Here is a tiny trained network, its code and every weight. The questions are about switching its units off for an input and a target symbol, where a switched-off unit gives its printed mean instead of its output.

import numpy as np


def w(rows, s, z=0):
    codes = np.array(rows[::2]) - 128.0
    scale = np.full(codes.shape[1], s)
    scale[-1] = z or s
    return codes * scale


def f(y):
    return np.maximum(y, 0)


def softmax(a):
    e = np.exp(a - a.max(-1, keepdims=True))
    return e / e.sum(-1, keepdims=True)


def log_softmax(a):
    a = a - a.max(-1, keepdims=True)
    return a - np.log(np.exp(a).sum(-1, keepdims=True))


def net(x, mask):
    ids = ['ΓΛΞΣΦΨΩαβεηθπτ'.index(c) for c in x.split()]
    T = len(ids)
    res = E[ids] + P[:T]
    u = 0
    for l in range(2):
        q, k, v = (res @ M[l].T for M in (Q, K, V))
        z = softmax(np.where(np.tri(T) > 0, q @ k.T / 3**0.5, -1e9)) @ v
        res = res + np.where(mask[u], z, O[l][:, -1]) @ O[l][:, :-1]
        u += 1
        y = f(res @ A[l][:, :-1].T + A[l][:, -1])
        res = res + np.where(mask[u : u + 12], y, B[l][:, -1]) @ B[l][:, :-1]
        u += 12
    return log_softmax(res[-1] @ U[:, :-1].T + U[:, -1])


Q, K, V, O, A, B = {}, {}, {}, {}, {}, {}
E = w([
[102,95,64],'Γ',
[234,118,144],'Λ',
[137,87,125],'Ξ',
[69,124,220],'Σ',
[155,110,138],'Φ',
[124,138,217],'Ψ',
[133,113,157],'Ω',
[184,151,198],'α',
[169,150,103],'β',
[188,148,129],'ε',
[132,123,135],'η',
[135,103,255],'θ',
[107,155,212],'π',
[134,121,181],'τ',
],0.021)
P = w([
[147,245,149],'0',
[136,11,148],'1',
[108,15,153],'2',
[81,235,171],'3',
[116,89,104],'4',
[130,27,142],'5',
[83,250,164],'6',
[129,86,104],'7',
[143,41,135],'8',
],0.013)
Q[0] = w([
[34,129,3],'0.h0',
[52,167,47],'0.h0',
[81,87,165],'0.h0',
],0.0047)
K[0] = w([
[118,38,164],'0.h0',
[102,167,2],'0.h0',
[154,233,154],'0.h0',
],0.008)
V[0] = w([
[186,132,10],'0.h0',
[2,204,163],'0.h0',
[147,160,195],'0.h0',
],0.0049)
O[0] = w([
[149,244,70,3],'0.h0',
[78,172,151,153],'0.h0',
[211,233,2,225],'0.h0',
],0.0056,0.0069)
A[0] = w([
[110,183,84,110],'0.n0',
[94,37,96,120],'0.n1',
[129,103,81,197],'0.n2',
[137,81,89,235],'0.n3',
[70,88,134,166],'0.n4',
[166,91,86,245],'0.n5',
[96,8,171,124],'0.n6',
[94,177,131,113],'0.n7',
[119,118,27,155],'0.n8',
[79,171,82,254],'0.n9',
[201,65,144,209],'0.n10',
[206,179,89,224],'0.n11',
],0.013,0.0056)
B[0] = w([
[10,132,106,133],'0.n0',
[197,32,122,171],'0.n1',
[135,189,207,148],'0.n2',
[98,253,242,173],'0.n3',
[200,145,205,164],'0.n4',
[80,92,236,181],'0.n5',
[156,119,72,246],'0.n6',
[88,243,113,142],'0.n7',
[181,164,194,138],'0.n8',
[8,21,7,141],'0.n9',
[84,32,178,250],'0.n10',
[93,103,56,175],'0.n11',
],0.0051,0.015)
Q[1] = w([
[8,198,156],'1.h0',
[2,115,254],'1.h0',
[3,83,223],'1.h0',
],0.0045)
K[1] = w([
[2,101,200],'1.h0',
[181,194,198],'1.h0',
[46,111,5],'1.h0',
],0.0067)
V[1] = w([
[206,229,40],'1.h0',
[150,74,170],'1.h0',
[1,163,153],'1.h0',
],0.0088)
O[1] = w([
[81,143,121,1],'1.h0',
[207,91,98,179],'1.h0',
[22,137,2,184],'1.h0',
],0.009,0.0071)
A[1] = w([
[62,245,86,89],'1.n0',
[177,144,156,41],'1.n1',
[109,63,53,254],'1.n2',
[103,74,157,97],'1.n3',
[146,112,93,87],'1.n4',
[171,242,61,34],'1.n5',
[101,150,177,140],'1.n6',
[181,219,108,126],'1.n7',
[114,147,68,190],'1.n8',
[223,115,96,188],'1.n9',
[180,105,135,174],'1.n10',
[65,85,208,151],'1.n11',
],0.013,0.0032)
B[1] = w([
[167,126,170,163],'1.n0',
[2,125,174,162],'1.n1',
[95,11,117,164],'1.n2',
[174,170,105,215],'1.n3',
[121,193,62,131],'1.n4',
[224,119,87,142],'1.n5',
[83,187,92,153],'1.n6',
[229,82,132,141],'1.n7',
[137,142,80,142],'1.n8',
[72,82,125,183],'1.n9',
[88,145,122,204],'1.n10',
[150,206,93,250],'1.n11',
],0.0083,0.019)
U = w([
[65,111,88,107],'Γ',
[57,188,250,50],'Λ',
[224,124,171,50],'Ξ',
[160,93,83,31],'Σ',
[164,158,129,76],'Φ',
[149,119,119,166],'Ψ',
[141,142,119,99],'Ω',
[163,189,142,182],'α',
[34,170,108,91],'β',
[115,192,96,61],'ε',
[117,143,85,143],'η',
[108,83,196,254],'θ',
[92,114,104,152],'π',
[180,128,114,101],'τ',
],0.013,0.0048)

Each question gives the input, a string of symbols that net reads in full, and the target symbol t.
The units are the heads (3 rows each of Q, K, V and O) and the neurons (one row each of A and B). Each row of codes is followed by its name. A weight is (code - 128) times the scale printed after its matrix; where a second scale follows, it is the last column's (O, A, B and U).
mask holds one flag per unit, layer by layer, with each layer's heads first. A switched-off unit (its flag False) gives its mean, the last column of its rows in O or B, instead of its output. The means were averaged over made-up inputs and are rounded, as every weight is.
A unit's drop is (log p(t) with every unit on - log p(t) with that unit switched off) / (log p(t) with every unit on - log p(t) with every unit switched off).
The circuit of an input: a set's keep is (log p(t) with only the set's units on - log p(t) with every unit switched off) / (log p(t) with every unit on - log p(t) with every unit switched off). Starting from the 12 units with the biggest drops (on a tie, the unit counted first), units are removed one at a time, each time the one whose removal leaves the highest keep (on an exact tie, the one counted first), for as long as the keep stays at least 0.8.
units of the circuit, in order: the units of the circuit, biggest drop first
top k neurons: the k neurons with the biggest drops, biggest first
k most important neurons of layer l: the k neurons of layer l with the biggest drops, biggest first
input θ Ψ Ξ θ τ Ω, target θ: most important neuron of layer 0 => 0.n6
input θ α Ξ θ Λ Λ θ θ β, target θ: units of the circuit, in order => 1.h0, 1.n9, 1.n1
input θ θ Ω θ Λ θ Λ, target θ: units of the circuit, in order => 1.h0, 1.n9, 1.n1
input θ α Σ Λ θ θ θ Ψ Ξ, target θ: 2 most important neurons of layer 1 => 1.n1, 1.n9
input β θ θ α α Ξ, target β: 2 most important neurons of layer 0 => 0.n10, 0.n3
input Λ α α θ Ω Ω, target Λ: top 3 neurons => 0.n3, 1.n1, 0.n11
input Γ θ η β π Φ, target Γ: units of the circuit, in order => 1.h0, 0.n10, 0.n0, 0.h0
input θ Λ θ Ξ Ψ Γ θ Σ Ξ, target θ: top 3 neurons => 0.n6, 0.n1, 1.n9
input θ α Λ Λ, target θ: units of the circuit, in order => 1.h0, 1.n11, 1.n1
input η θ α Φ θ Ψ α, target Ξ: units of the circuit, in order => 1.n7, 0.n10, 1.n11
input β Γ Λ Λ Ξ θ β, target Σ: top 2 neurons => 0.n10, 0.n9
input α θ β θ θ Λ, target α: top 3 neurons => 0.n10, 0.n5, 0.n3
input α Ξ Ψ Ψ, target α: top 2 neurons => 0.n10, 1.n0
input α π θ, target α: top 2 neurons => 1.n11, 0.n10
input Λ β η Ξ θ Ξ Λ θ, target Λ: top 2 neurons => 1.n1, 0.n11
input Γ θ Φ, target Γ: top 4 neurons => 0.n10, 1.n2, 0.n0, 0.n6
input Λ α θ, target Λ: units of the circuit, in order => 1.h0, 1.n1, 1.n11
input Λ Ξ Λ, target Λ: units of the circuit, in order => 1.h0, 0.n3, 1.n1
input Γ ε θ, target Γ: 2 most important neurons of layer 0 => 0.n10, 0.n6
input α Ψ η, target α: top 2 neurons => 0.n3, 0.n5
input Λ Λ Λ Ξ Γ α, target Λ: units of the circuit, in order => 1.h0, 1.n1
input Λ α Φ, target Λ: top neuron => 0.n3
input Ω Λ Λ α, target Ξ: top neuron => 1.n7
input Λ θ θ π, target ε: units of the circuit, in order => 0.n10, 1.h0, 0.n7
input α Λ ε α Λ θ, target α: top 2 neurons => 0.n10, 1.n11
input α β Λ, target α: top 2 neurons => 0.n5, 0.n10
input Λ θ τ, target Λ: top 2 neurons => 1.n1, 0.n3
input Γ Ω α, target Γ: 2 most important neurons of layer 0 => 0.n10, 0.n0
